Below is a small trained network, with its code and all its weights. Each question gives an input and a class and asks what happens when units are switched off, that is, made to give their printed mean instead of their output.

import numpy as np


def w(rows, s, z=0):
    codes = np.array(rows[::2]) - 128.0
    scale = np.full(codes.shape[1], s)
    scale[-1] = z or s
    return codes * scale


def f(y):
    return np.maximum(y, 0)


def log_softmax(a):
    a = a - a.max(-1, keepdims=True)
    return a - np.log(np.exp(a).sum(-1, keepdims=True))


def net(x, mask):
    res = np.array(x, float).reshape(1, 5) / 4 @ E
    y = f(res @ A[0][:, :-1].T + A[0][:, -1])
    res = res + np.where(mask, y, B[0][:, -1]) @ B[0][:, :-1]
    return log_softmax(res[-1] @ U[:, :-1].T + U[:, -1])


A, B = {}, {}
E = w([
[162,9,58,118,179],'x0',
[191,194,171,59,234],'x1',
[94,62,255,120,158],'x2',
[234,117,181,51,30],'x3',
[71,126,92,31,116],'x4',
],0.01)
A[0] = w([
[60,135,199,111,112,116],'n1',
[82,83,163,150,74,4],'n2',
[120,120,139,181,62,115],'n3',
[108,190,169,149,89,42],'n4',
[193,156,126,162,159,100],'n5',
[182,175,133,106,171,87],'n6',
[200,128,156,236,130,89],'n7',
[135,171,79,146,105,64],'n8',
[83,130,129,52,153,165],'n9',
[185,77,134,95,89,89],'n10',
[159,118,183,119,80,124],'n11',
[212,121,138,121,83,33],'n12',
[155,141,133,88,191,75],'n13',
[92,157,182,123,100,51],'n14',
[178,141,170,140,163,104],'n15',
[152,4,150,116,168,99],'n16',
[135,155,36,155,50,101],'n17',
[126,79,203,154,143,112],'n18',
[196,122,155,150,103,84],'n19',
[140,107,106,201,67,109],'n20',
[149,122,155,43,71,102],'n21',
[89,72,168,159,86,131],'n22',
[130,90,90,183,83,12],'n23',
[110,139,90,85,115,137],'n24',
[29,145,121,190,225,36],'n25',
[77,81,188,104,136,117],'n26',
[140,225,119,142,80,84],'n27',
[144,130,158,118,148,176],'n28',
[151,178,124,122,189,87],'n29',
[155,89,65,95,146,55],'n30',
[179,97,58,138,144,127],'n31',
],0.014,0.0033)
B[0] = w([
[142,195,109,115,139,201],'n1',
[143,95,172,119,138,186],'n2',
[135,108,141,113,126,197],'n3',
[129,170,156,160,123,192],'n4',
[121,103,135,90,76,178],'n5',
[121,102,166,115,110,196],'n6',
[106,141,7,101,54,212],'n7',
[152,134,140,103,162,185],'n8',
[95,111,102,120,82,198],'n9',
[111,114,102,167,171,204],'n10',
[113,122,113,151,152,201],'n11',
[118,96,126,180,200,199],'n12',
[118,106,170,118,85,195],'n13',
[121,174,148,147,140,177],'n14',
[127,100,145,99,104,187],'n15',
[166,201,149,170,87,241],'n16',
[151,109,138,94,141,238],'n17',
[175,134,97,94,139,207],'n18',
[112,99,104,150,153,184],'n19',
[147,92,163,103,108,211],'n20',
[117,72,92,163,155,223],'n21',
[130,104,145,86,107,202],'n22',
[134,103,165,136,113,194],'n23',
[125,137,99,112,95,176],'n24',
[117,91,120,165,189,252],'n25',
[160,157,84,75,139,202],'n26',
[154,156,125,144,129,214],'n27',
[104,118,127,113,120,174],'n28',
[125,94,159,113,129,189],'n29',
[156,164,142,165,107,188],'n30',
[155,175,152,136,113,199],'n31',
],0.012,0.013)
U = w([
[87,76,118,154,221,62],'0',
[126,73,246,12,102,41],'1',
[202,255,187,150,116,85],'2',
[190,165,110,15,152,253],'3',
[81,127,30,25,79,201],'4',
],0.01,0.0056)

Each question gives the input, the list of numbers given to net, and the class t.
The units are the neurons (one row each of A and B). Each row of codes is followed by its name. A weight is (code - 128) times the scale printed after its matrix; where a second scale follows, it is the last column's (A, B and U).
mask holds one flag per neuron, in row order. A switched-off neuron (its flag False) gives its mean, the last column of its row in B, instead of its output. The means were averaged over made-up inputs and are rounded, as every weight is.
A unit's drop is (log p(t) with every unit on - log p(t) with that unit switched off) / (log p(t) with every unit on - log p(t) with every unit switched off).
The circuit of an input: a set's keep is (log p(t) with only the set's units on - log p(t) with every unit switched off) / (log p(t) with every unit on - log p(t) with every unit switched off). Starting from the 12 units with the biggest drops (on a tie, the unit counted first), units are removed one at a time, each time the one whose removal leaves the highest keep (on an exact tie, the one counted first), for as long as the keep stays at least 0.8.
circuit, biggest first: the units of the circuit, biggest drop first
unit that matters most: the unit with the biggest drop
top k neurons: the k neurons with the biggest drops, biggest first
drop of u: that unit's drop, to one decimal
input [6,1,5,5,2], class 2: unit that matters most	n16
input [-3,0,-4,1,-6], class 4: top 2 neurons	[n7, n16]
input [0,-7,-2,-5,-4], class 1: circuit, biggest first	[n20, n23]
input [1,-2,-6,-5,5], class 3: top 2 neurons	[n7, n17]
input [7,-6,-1,-3,-1], class 2: circuit, biggest first	[n16, n31]
input [2,-3,5,1,4], class 3: top 3 neurons	[n7, n26, n16]
input [1,8,-7,7,0], class 1: circuit, biggest first	[n6, n13]
input [-5,-3,4,0,4], class 2: top 4 neurons	[n7, n14, n1, n4]
input [5,0,-3,1,4], class 2: circuit, biggest first	[n30, n7, n31]
input [5,6,5,8,-3], class 0: circuit, biggest first	[n12, n10]
input [7,-8,8,-4,-5], class 1: top 2 neurons	[n22, n2]
input [-8,0,8,0,4], class 2: top 2 neurons	[n14, n4]
input [-2,-7,7,7,-7], class 0: top 4 neurons	[n12, n11, n10, n19]
input [-4,5,8,8,3], class 0: unit that matters most	n21
input [7,3,-5,-4,-6], class 2: top 2 neurons	[n31, n30]
input [0,8,5,-6,8], class 1: top 2 neurons	[n7, n13]
input [7,-1,8,7,4], class 3: top 2 neurons	[n16, n26]
input [1,-8,-2,7,2], class 1: top 3 neurons	[n20, n25, n17]
input [-6,-8,-2,6,-1], class 1: top 2 neurons	[n20, n25]
input [8,-4,2,4,2], class 2: unit that matters most	n16
input [5,-2,-8,-4,1], class 3: top 3 neurons	[n16, n17, n4]
input [-6,3,-2,6,0], class 0: top 2 neurons	[n21, n16]
input [7,3,6,-5,3], class 2: drop of n16	0.9
input [-4,-8,-7,8,-4], class 0: drop of n21	0.1
input [2,-5,-7,0,7], class 3: drop of n17	0.3
input [6,-2,-8,-6,7], class 3: drop of n31	0.3
input [6,-8,-5,-8,4], class 0: circuit, biggest first	[n25]
